[[121 113 108 125 116]
 [155 143 132 107 139]
 [140 140 102 150 145]] --> 140

[[127 101 131 142 132 131 131]
 [133 108 123 150 114 127 116]
 [130 103 128 146 124 129 124]] --> 130

[[128 112 122 137 118 125]
 [102 130 104 116 142 107]
 [145 135 142 135 127 134]] --> 145

[[136 131 130 118 138 125 126]
 [134 125 135 114 134 121 120]
 [131 106 130 126 112 130 123]] --> 131

[[151 121 110 107 109]
 [149 107 127 120 147]
 [113 107 112 138 151]] --> 113

[[103 111 110 112 123 139]
 [116 134 127 153 141 149]
 [128 127 128 128 128 128]] --> 128

[[149 127 128 128 122 129]
 [154 128 125 130 134 130]
 [ 99 131 129 124 114 130]] --> 99

[[143 135 144 134 130]
 [123 101 132 144 145]
 [141 140 109 101 136]] --> 141

[[139 107 130 136 110]
 [128 146  99 111 152]
 [130 134 149 127 137]] --> 130
---
[152, 158, 121, 126] out 152
[142, 138, 118, 101] out 142
[113, 100, 157, 116] out 113
[149, 122, 149, 151] out 149
[157, 111, 114, 112] out 157
[105, 134, 122, 152] out 105
[101, 153, 140, 139] out 101
---
156  123  128  101  135  142  129 -> 128
105  119  112  122  154 -> 112
130   98  116  136  119 -> 116
126  147  140  132  114  102 -> 140
150  145  124  153  136 -> 124
132  137  126  151 -> 126
137  136  118  116  100 -> 118
103  129  139  139  109  133 -> 139
---
[106 143 135 126 104 129] Answer: 143, 104

[[143 120 119 120 139 130]
 [124 136 134 147 145 103]
 [134 111 106 113 105 156]] Answer: 156, 103

[147 100 117 141 107 130 153] Answer: 153, 100

[125  98 153 119 136 125 131] Answer: 153, 98

[135 120 150 115 119 155 138] Answer: 155, 115

[135 124 147 100] Answer: 147, 100

[136 133 132  99 121 123 141] Answer: 141, 99

[[142 104 112 136 146 139]
 [111 115 124 116 128 149]
 [142 157 136 130 126 146]] Answer: 157, 104
---
[119 138 107 128 129 131 119] → 107
[114 148 149 148 152 110] → 149
[141 116 155 121 113] → 155
[150 119 122 103 127] → 122
[123 156 126 128 112] → 126
[129 137 154 132 130] → 154
[128 131 114 101 146 137] → 114
---
143,126,123,121,121
128,136,128,142,111
103,130,126,123,150
gives 128

131,129,140,130,136,140
101,121,126,123,129,152
120,121,118,133,130,121
gives 101

147,143,156,126,129
103,112,138,136,137
121,136,123,138,121
gives 103

116,140,149,133,114
124,139,123,108,118
115,119,126,124,119
gives 124

119,130,122,132,132,122
122,129,125,133,130,124
103,149,106,106,151,103
gives 122

109,133,110,113
122,126,117,142
151,101,116,126
gives 122

129,137,112,123,129,118
132,142,112,125,122,120
113,135,132,106,152,126
gives 132

147,124,134,106,145,133,109
147,124,134,143,140,133,134
147,124,134,129,145,133,109
gives 147

102,142,140,123,130,124
139,132,118,119,111,125
140,111,126,158,142,127
gives 139

153,104,110,141
115,108,153,117
121,100,157,148
gives 115
---
[134 148 118 124 104 122 154] → 154
[123 133 118 134 102 126 121] → 121
[157 137 114 113] → 113
[124 102 158 138] → 138
[113 140 124 135 115 154 129] → 129
[115 140 139 109 155 151] → 151
[145 141 150 133] → 133
---
[[129 128 127 134 131 151]
 [132 136 131 118 119 136]]: 128

[100 113 105 108 123 104]: 113

[[111 123 133 143 117]
 [129 126 106 139 119]]: 123

[136 116 104 156 128]: 116

[129 125 134 105 148 112 139]: 125

[150 110 130 150]: 110

[131 158 140 132]: 158

[[119 146 144 144 129 132]
 [124 112 115 138 128 123]
 [128 151 147 133 128 126]]: 146

[131 144 136 111 150]: 144

[156 142 126 104 117 117]: 142
---
115,113,148,138,131,151 result: 151, 148

136,152,132,124,134,132 result: 152, 136

117,131,124,142,128,119
105,117,116,110,127,109
result: 142, 131

129,116,157,143,154,111,115 result: 157, 154

101,132,111,99 result: 132, 111

153,111,134,149,103,113
155,104,129,149,107,114
result: 155, 153

131,137,140,139
134,150,156,152
130,136,138,136
result: 156, 152
---
[[116 117 115 118]
 [125 100 130 135]
 [103 152 135 137]] -> 116

[[122 144 133 138 118 123 127]
 [110 130 139 106 143 139 108]
 [129 153 131 137 125 137 110]] -> 122

[[142 119 103 145 127]
 [126 127 115 139 107]
 [117 109 113 134 120]] -> 142

[[135 129 132 134 134]
 [130 129 121 126 131]
 [106 121 142 116 101]] -> 135

[[137 122 111 117]
 [134 138 110 113]
 [133 121 129 151]] -> 137

[[122 134  99 126]
 [114 135 119 124]
 [114 132 120 124]] -> 122

[[141 131 123 125 131 130]
 [149 151 123 145 134 111]
 [141 131 123 125 134 130]] -> 141

[[150 131 122 124 130 133 133]
 [113 134 130 116 126 133 115]
 [125 129 127 126 127 133 127]] -> 150
---
array([[137, 108, 138, 107],
       [140, 140, 108, 134],
       [101, 158, 137, 143]]) -> 158, 101

array([133, 116, 117, 156]) -> 156, 116

array([[123, 143, 151, 125],
       [127, 130, 131, 127]]) -> 151, 123

array([106, 140, 133, 108]) -> 140, 106

array([155, 118, 139, 130, 140]) -> 155, 118

array([[155, 154, 151, 156],
       [111, 138, 154, 128],
       [148, 145,  98, 130]]) -> 156, 98
